[  4   1   6 -33 -13  33  21   7 -21 -13 -53 -30  11 -22 -13   8  -7  24
 -18   2   9 -59  10 -13  27  18 -31  15 -30  -2 -21 -16  12  -5 -12  15
  -7 -36   0 -13 -33  21  18] : 5
[  7 -17  -3 -44   6  37 -28  27  38   0 -66 -12 -10  11  85 -10  -4  16
  57 -17 -11  18 -51 -14   6 -32   6 -17   3  -5  -5   8 -23 -49  10   4
 -12  39 -14  20  15 105 -36] : 5
[-36 -30  21  40  15 -66 -43 -12  11  50  37 -50  11  21  21  11  -5  68
   8 -25 -18  54   6 -17 -68  10   0 -19 -21   2   9  11 -25  16 -24 -28
 -30  15  18  27  23  98  -5] : 5
[ 13  -5   1 -12 -10  19  30  14 -25  -3 -10  -4  -9 -11 -17  -8  -4   4
 -11   5 -23 -34  -6   5  -5   8   0  24   4   4  -3  -3  27  11 -14   6
 -16 -13  -8 -16 -35 -25  -4] : 6
[ 24  28  -6  73 -19  -9 -18  41 -10  35  32 -47 -23 -17  13  23  -2  24
 -47 -16 -31  17 -20  -3  40  64  -7 -13 -30 -25 -25   0  -7  59   0 -15
   2 -18  54  17 -31  13  45] : 0
[  4   2   5  41 -15  11  28   6   3  -4  21   7   8  -1 -26 -17 -10   3
  -9 -20 -17  -9  13   5  24  27   3  16   6   1   8  -7  24  13  -5   1
   5 -26  18  -2 -36 -23  44] : 4
[ 16  12   3  15  13  26  16   9 -19  -8  15  10   0 -15 -17 -27  -9  -4
 -12  -3  -2 -63   3 -15  -6  17  -4   6 -19  30  -1 -14  13   1   2  17
   5 -14  -9 -23 -32   2  -9] : 1
[-16 -15 -11 -31   1  10   7 -11 -41   4 -13   5 -15   1 -26   7  50  42
 -38  -8  -3 -37  12 -14 -45   3 -20  16 -23  -8 -17  19  23  28 -43 -11
  -8 -18 -33   8  -1   1   8] : 7
[ -8 -21 -13  26 -75 -38   1   9   1  39 -37  -7   8  49  19  20  30  52
  -4   8 -47  41 -15 -23   0  -3   3   4   9 -24  30  45  -9 -35  -6 -29
 -21  -8   2  33  26  58   1] : 7
[ 10 -17 -15   4  17  -4  18  -4   0   7  19   9   3   6   0   6  -6  -7
  26  -7   5  44  36  18  -9 -10   2   2  20  -1   2  -3  26 -25  10  -7
  -7 -18   9  20  -3 -15  25] : 6
[  8  -5  -9 -21  30  10  15  -3  34  -4  19   8  -1  -5  26  26 -14 -12
  22  -1  29  31  39  13  -1 -24  10  -5  24  -1   1 -10  27 -40  17   2
   6 -26  17  24 -14  -6  31] : 4
[ 14 -31   1  23  -5 -31  44 -23   0  16  48 -36  14  21 -20  -6  -4  50
  13 -33 -35  34  29  18  -1   4  -1  -8 -43 -18  18  24   1 -13  32  17
  -6 -12 -12 -26  69  25 -61] : 6
[ 11  16 -18 -15  26 -20   9  10  12   3  20  17  -8   0  34  11  -4 -39
   0  10  12  18  26  22  -7  -5   8 -14  23 -10 -16 -31  32 -37  -3   5
 -22 -15  15   4 -20 -13   4] : 1
[  9  22 -12  12   3 -16 -11 -17  14   4  25  21 -13   3  -4  -4 -19 -30
 -16   0   7  24   8   4  -7  -7  17 -10  30 -15  -7 -34 -17   3 -22  -4
  -3 -10   6  11   1   9   4] : 3
[-42 -30   3 -18   3  29 -25  55  -4  14 -76  13 -10   5  37 -39  59  26
  -1 -10   8 -26 -38 -27 -26 -12   6 -26  -7  -2 -13  12  -2 -10 -24  -4
 -32  38 -31  49 -30  82   0] : 0
[-25   0  11  41  15 -25 -17 -28   6  25  47  37 -33   7   8   6  -3  16
  -8 -45 -58  57 -14   1 -46 -34   1  -6  61 -50  -1  14 -12  26 -55  10
  19  32  36  16   0  62  87] : 2
[-37 -30  13 -27  10 -36 -28 -28 -13  -1 -19 -19 -16  18  -8  13  40  57
 -33 -23  14  11  28  -9 -30 -25  -9 -15  -6 -24 -23 -10   9   0 -41  -3
 -13 -15 -14  29  17  31   5] : 6
[ -4  13  -3  37 -10  -4   3  10  12 -10  18   3  24  24   0  -5   6 -21
  24 -13  22  26  18  -4 -24  -2 -15  12   3   6  16  19   3  -5  -4  -7
  15 -15  14  10  -2   5  32] : 2
[-36 -17   7  21  18 -40 -24   4 -13  18  40  16 -32   8 -31   0  46  60
 -33 -36   9  -4  38 -30 -33   5   5 -19  -7 -11  -6  -1  21  19 -34   3
 -27 -23   1  21  16  20   7] : 3
[ -8  -8 -24 -10  12  20 -22  -4  12   0 -12  48  15  32  21   2  -9 -44
  43  23   8  26 -24 -10  -6 -53  27  -2  57   3  -4 -18 -12 -38  34 -21
  15  21   3  56 -15  47   2] : 1
[  5  16  -2  43  -8  -6   7  14  10  -7  24   4  22   9   4  -2  -3  -8
  25  -8  13  11   8  -5  -5  17  -1   7 -13  18  15  10  10   3   0  -6
  -3 -19  10   3 -11  -7  29] : 4
[ -5  12   5  41  -5  -5  -7  13   3   2  22 -10  22  22  -1  10  13 -14
   6   1  18  10  23 -14 -12  22  -8   5   2   6  10   8  15   2   8 -10
  -5 -19  20   9 -10  18  35] : 1
[  3   3  -1  22  -3  -2   5  18  18  -8  18   9  21   9   5  -5   5  -4
  22  -4  21  11  16  -8 -15   7   5   2 -10  22  20  10  13  -7   9  -3
  -1 -24   6   5  -4 -11  24] : 4
[  0  16  -2  30  -5  -7   0   3  19  -7  24  -8  16  17  13   5   0 -13
  22 -12  29  12  33 -13 -12   6 -11  -3 -10  15  32  11   2 -24   9   1
   4  -8  15   4   4  -1  15] : 3
[-23 -13  13  17 -16  20  33   2 -31  -1  -9  -4  13 -17 -33 -34 -15  14
 -11 -12 -24 -47   0  -6  27  12   9   2 -22  -5  -4 -16 -18   5 -14  10
   3   4 -12 -10 -10   3   4] : 5
[-31 -27  31  -9  21 -20   9   9  28   3  23 -32   0  18  70  -2   9   7
  25 -27 -12   2  10   0 -56 -47  47 -19  42  -7  15  24   5 -11 -13 -11
   8  51 -12  44   8  62 -43] : 4
[  0   0 -24 -25  15   8  22   7   5   0  13  11   4 -10  18  22  -4 -26
  19   2   7  14  36  16  -9  -2  -3   7  28   4  -6 -10  33 -31  -9  -6
 -23 -27   6  17 -15 -29  17] : 5
[-29  -8  -5 -14  -5 -12   0 -29 -10  -1  -4   5 -13  32  -5  31  30  30
  -4 -33  -6  -1  21  -7 -36 -26 -16   4  15 -29  -4   9  20   0 -34  -3
 -11   3 -15  31   8  35   4] : 3
[ -6  -1  -3   6  -2  15  24  -4 -26   1   0  14   5 -12 -17 -15 -11  11
  -8  -8 -13 -47   3 -11   9   6   2  13  -7  -1  -6 -11  11   1 -14  14
  -9 -10  -4 -12 -25  10   9] : 5
[ -9 -21  10 -25   0 -14  -9 -18 -21   7 -14  -8 -22  -3 -25   6  25  71
 -18 -24  -1 -41  17 -28 -39  -7  -2  -8 -30  -1 -18  12  21  12 -40   7
 -18 -20 -42   4  14  29 -30] : 4
[  8   0  10  -4 -10  34  46   6 -32 -12 -19  13   1 -13 -26 -42  -4  -5
 -17 -16 -13 -57   2  -4  -4   7   0   8  -6  17  -2  -5  10  13 -26  11
  -9   4 -34  -3 -43 -14  -1] : 7
[-19   5   2  45   1   1  -1   9   9  -1  17  -5  30  15  -3  11   2  -9
  25 -13  19  14  27  -8   5   7  -4  -4  -1  10  13   5  -3 -12   9  -6
  -2 -16  24  15   5  17  32] : 5
[-35   3 -20 -73 -13 -35 -36  23  39  13 -40   9  -7  27  79  23  66   4
   6  -1 -17  42  -7   0 -43 -46  10 -26  17 -66  -2  22   3 -33 -29   0
 -11  24  14  14  33  45   2] : 4
[  7 -55 -14  20 -11  23 -16 -19 -34  21  11  12 -15 -30 -16 -74   1  54
 -18  13  -1  20 -39 -35   7  15  20 -21 -71   5  14   5 -34  -2  -2   9
  -5  -3 -39   4  21  44  13] : 1
[ 14   3 -19   3  -2   6  32   5  11 -13  -1  19  15   6   7  14  -8 -39
  28   2   3  45  24  28  15 -20   3   5  40  -3 -10 -12  28 -30  12  -9
  -2 -21   7  32 -15 -27  24] : 2
[-32 -12 -11  -4   8   6 -10 -26 -32   6  13 -17  -3  15 -36  10  34  37
  -4 -41  -9  -2  14  -7 -28 -14 -23   4 -13 -13 -10  16   3  31 -26  -5
  12  -7  -7  29  17  35   0] : 3
[-30 -10 -15   0 -19 -17  -8  -6  -7   0   5   6  -9  18   3  19  25  30
   7 -30  11  11  21 -15 -26 -16   6 -15 -15 -14   3  14   2   8  -7 -13
 -13   8  -6  38  22  13 -22] : 3
[  7  10   8  21  15  -3  -9 -12  -4   1   8  21  -5  -4 -33 -33   4 -29
 -34   0  18   2  15  -4  -3  -9   9 -12  28  -5 -24 -35  -6   5 -28   7
   5 -27 -13  17 -19  22  18] : 2
[ -6 -13   5   3  38   9  -9  -2   1   3  29  14  -2 -16  -8 -29  -4  -2
 -12   2  16 -13   4 -15  -1 -17  32 -21   4   6 -10 -30 -13  -5  -5  14
  -2 -11  -7   5   4  33  -9] : 5
[-17  18  10  22 -29 -17 -19  35  -4  38  -5 -14 -18  16 -41  58  15  61
   8 -40 -10  37  19 -17 -12  56 -33   9   6 -38  -1  32   6  43 -18 -27
 -23  -4  43  11  16  11  59] : 3
[ -5   5  -1  26  -4   8   3  10   8 -13   7  10  20  15  -9  -6  12 -12
  13  -6  20  18  22  -4 -25   7 -19  -1  -6  14  12   9   6  -5  -4  -4
  -3 -12   7   6  -6   6  40] : 0
[  0   7  -2  39   7  12  12  -1   9  -6  22  -3  17  12   3   0   0  -7
   8 -11  20  18  19   0 -18   2  -5   4 -11  29  23  12   2   0   5 -12
   6 -12  15   9 -13   3  26] : 7
[ -1  10 -22  -7  15   9  26  -9  12  -7  19  30  12  -5  17  10 -21 -47
  27  -3  19  26  40  19  12 -16   6  -1  34   2  -7 -26  16 -37  12  -2
 -15 -15  10  22 -16 -14  14] : 5
[  1   4  -5  69  19  -7   0  10  12  15  62  61   1  -3 -27 -22 -14 -44
   4  -9  -8  28   7   8   1  13  38 -10  67  14   1 -29   0  22   1 -13
 -24 -10  21  21 -12  -1  19] : 5
[  0   5 -10 -11  12   5  -1  -5   6   4   1  16   4   0   5 -16   5 -25
  -9   7  11 -13  11  -7 -14 -32  24 -18  18   1   0 -25 -12 -15  -8   8
   1  -2 -19  18  -3  27 -20] : 3
[ -2   6   4  34  -2   6   8  10  20  -9  34  -9  23  13   0   1  10  -5
  19 -14  10  21  17   3 -11  14  -7   8  -7  16  23  14  10   5   9 -10
   9 -17  17   5  -3  -5  27] : 4
[  1  -6 -15 -41 -17  27  -2 -18 -20  -6 -13  13 -23   9 -24  10   4  30
  11 -33 -12   2 -10  -5 -17 -35   0   9  16  -8 -15  17  17  13 -32   5
  -6 -22 -24  31  -7  10 -10] : 4
[  7  -8  15  26  -9  10  31  30 -32  -9 -17  -2   3 -14 -19 -57   2  17
  -3 -18 -16 -51  -8  -9  15  12  10   0 -26  20  -8  -5   8   2 -11  11
   6   2 -27  -7 -22  -6 -22] : 2
[-50 -10 -12  -5 -13   5   4 -19 -35   3  15 -39   6  29  -6   5  24  46
   1 -35 -22 -10  -8  -6 -39 -21   8   7 -38 -30   2  25   8  18 -34 -11
   4  19  -9  24   1  38 -34] : 1
[-29 -15   2 -44 -19 -10 -33  -7  -7   0 -40 -50  -3  25  10  63  41  54
 -24  -1  18  -6  22 -17 -39 -14 -21   3 -16 -11 -21  14  19  12 -18 -26
 -13 -28  -5  32   9  38 -14] : 1
[ 12  -5 -18  -9  32  13  10  -5   3  -5  39  26 -10 -11  -4   5 -10 -10
   5   2  20  16  27   6  -5  -1  -1   4  13   4  -9 -21  29 -17   0   3
  -4 -28   7   4 -12 -19  32] : 1
[ 12 -12   5  65  -8 -41 -10  15  22  36  -6   4 -11  30  13  -5  48 -14
 -25 -33 -50  71   9  34 -25  41  -6 -35  36 -28 -16   7   9  39 -10 -28
 -43  -1  17  31  16  70  26] : 7
[ -2   7   5  -7   4  33  23   5 -12  -6 -13  16  -6 -13 -13 -19  -6 -11
 -10 -14   7 -52  14 -11  -6  -4  -8   7  12   9   4 -11   5  -1 -11  18
   5  -1  -8   2 -38  12  16] : 3
[  2 -11   7  -2 -10  24  29  19 -23  -4   4   3  -4 -14 -11 -35 -11   1
 -11   1 -10 -36   3  -6 -14  -7  16  13  -3   8   8 -12   5   6 -19   7
  -4  -3 -14   0 -43 -19   3] : 6
[-13  -7   9  24 -10 -14 -11 -25  32  30 -13  11  -7  47  60   7  12  21
  26 -18 -16  57  -6 -13 -25 -15   1   5  52 -25  42  32 -19 -54   7 -19
  10  50   6  28  28 114  25] : 3
[ 16  16   0  24  29   5  -5   5   9  -1  37  47 -18 -12 -13 -22 -14 -15
 -27   2  20  10   2  -8 -12 -21  36 -30  29   9  -7 -39 -11  -4  -8  13
  -9 -12   2  19 -21  24   6] : 0
[ 14   3  -5 -16   5  -6   4   2   7  -9   8  15   3  -1   3 -20   8 -34
 -21  29   6   6   1   2 -12 -24  33 -15  17  -8  -4 -33  -3 -12  -1   8
 -16 -16 -15   4  -4   3 -26] : 6
[ 16 -14 -21 -15  14   1  23  -8  12  -3  22  32   2  -8   2  -7 -11 -28
  35   4   2  33  35  20 -17   1  -2  16  29   6   0  -5  38 -24  -7 -13
  -8 -18  -4   5  -9 -37  32] : 4
[ 10   3   4 -20  -3  13  15  22 -31  -6 -26   8   0 -25 -11 -33 -14  -4
   5   6 -11 -65   1 -16   4   9   2   6 -15  25 -19 -22  10  -9 -14  14
 -23 -12 -23 -22 -27  -5 -27] : 5
[  4  -3  -1   4   5  -7   0  -5   1  -3  10  26  -3   1 -12 -45   1 -25
 -21   1  -6   0  -5   1 -19 -24  21 -10  18 -12 -16 -26 -16   4 -23   6
   9  -5 -21   7  -2  20 -13] : 2
[ 24  15 -17 -17  14  13  22  -5   6 -11   9   1  10  -8  15  23  -6 -64
  11  19  12  22  34  26  15   2  -7  -3  35  -7 -16 -25  35 -26  12  -2
 -11 -18   8  12 -25 -24  22] : 1
[  4  -1 -24 -14   9  12  20   4  24 -12   3  19   9  -9  18   5   3 -43
  16   9  13  22  34  20  11 -10   1  -2  12 -19 -17 -24  26 -24  -5  -3
  -5 -27   5  20 -22 -20  44] : 4
[-16  17   3  56   2   5   8  12   7  -2  30   0  22  17   5   4  10 -12
   9 -15  21  26  22  -3 -16   7   5   3   0  23  27  19   1  10   7 -21
   8  -4  32  20 -17  -1  42] : 7
[ -9   0  14  39   8 -10  -3   1  13  -4  26 -18  19  17  -8   2  11  -7
   1  -5  24  14  37  -6 -19  11 -10   1  -8   2  15   1   4  -2  -6  -2
   3 -20  12   1  -2  -1  41] : 6
[  1  11  -5  32  -7  -9   0   8  16  -3  19  -2  17  18   1   4   0 -13
  19 -12  24  15  35  -4 -19  13 -14   0  -9  18  25   5   0  -9   9  -8
   3 -14  16   4   5 -10  19] : 3
[ -8   7   2  58   8 -10  -4   8   2   4  55 -14  21  13 -11   3   9  -2
   2 -15  23  23  26  -3 -13  26  -2  -9  -7  14  22   9  11   8   7  -9
   3 -15  32  13  -6   0  29] : 1
[-17 -18  -2 -10   1  -5 -41   2  -5  -6  12   3 -37  13  -4  15  22  29
   5 -38  14  11  15 -27 -41 -21   2 -16  33  -1  -6  27  24  11 -28  -6
  -7 -10  13  42   5  32  -7] : 1
[ 17  10  -5   6  26  -4   2 -16   6   0  33  40 -11 -12 -13 -20 -22 -44
 -25   9  20  32   3   9  -6 -21  31 -23  47  -2  -3 -31 -12   4  -9   4
   0  -7  17  19 -22   0  20] : 7
[-32  -8   1 -10 -20 -37 -11 -12  -6   2 -18   4   1  25 -14  10  37  34
 -24 -14  -7  -7  16  -9 -24  -3  -1  -4  -9 -32 -16   0  16   8 -40  -4
 -11 -19 -11  13   8   5  19] : 4
[-19 -20  -3  14   4  -4 -22  -4  -7  -1  22 -16  -9  12 -25  -4  35  27
  11 -37  -7  -5  17 -12 -28  -2 -15  -1 -12   3  -6  25  21  23 -31  -7
   1 -21  -2  19   6  15  -6] : 4
[ 15   0   6  21   8  17  26  14 -28   0  -8  -7  -7 -14 -14 -16 -15  19
 -22  -8  -8 -36  -5  -3  10  12  10   7  -7  26  -5 -11  23  14  -5  -1
  -3 -15  13   6 -58   1   9] : 7
[  1  14   3  31   4 -14  -9   0  -4  -2  26  21  -4   0 -15 -44  -2 -23
 -17 -10   4   3   3 -13 -16 -13  23  -8  21   0  -8 -13 -11   9 -24   7
  13 -13   0  11 -10  23   0] : 2
[-25  -6  -2  17  10 -29 -15  -2 -32   6  27   6 -17   9 -21 -17  27   8
 -18 -25 -17 -15   5  -4 -39  26   4  -5  -1 -11 -25  -2  22  38 -30 -15
 -14   8  -4  13  -4   5 -13] : 1
[ -2  21   3  51  -2 -16   2 -10  15  -4  25  -9  13  19  13  13 -16  -5
   6 -21  26  23  25  -5  -2  -1   1  -7  -6  16  19   9  -9  -5   5 -11
  12  -4  28  13  -7   5  17] : 7
[ -6 -21  20  12 -27 -15  -4 -12  32  14 -14 -10   9  30  33  23  14   5
   6  -1  -4  44   3 -15 -31 -27   7 -23  46 -30  28  27 -11 -30 -17  -4
  -9   5  -9  56   8  83  44] : 4
[ -2  16 -10  20  10  -2  -7 -23  -1   8  17   9   0  -5 -19  -9  -1 -31
 -28   1 -12  14   6  10 -13  -1  15  -7  34  -8  -7 -33  -5  20 -25  -9
   0  -8   9  17 -18  22  18] : 3
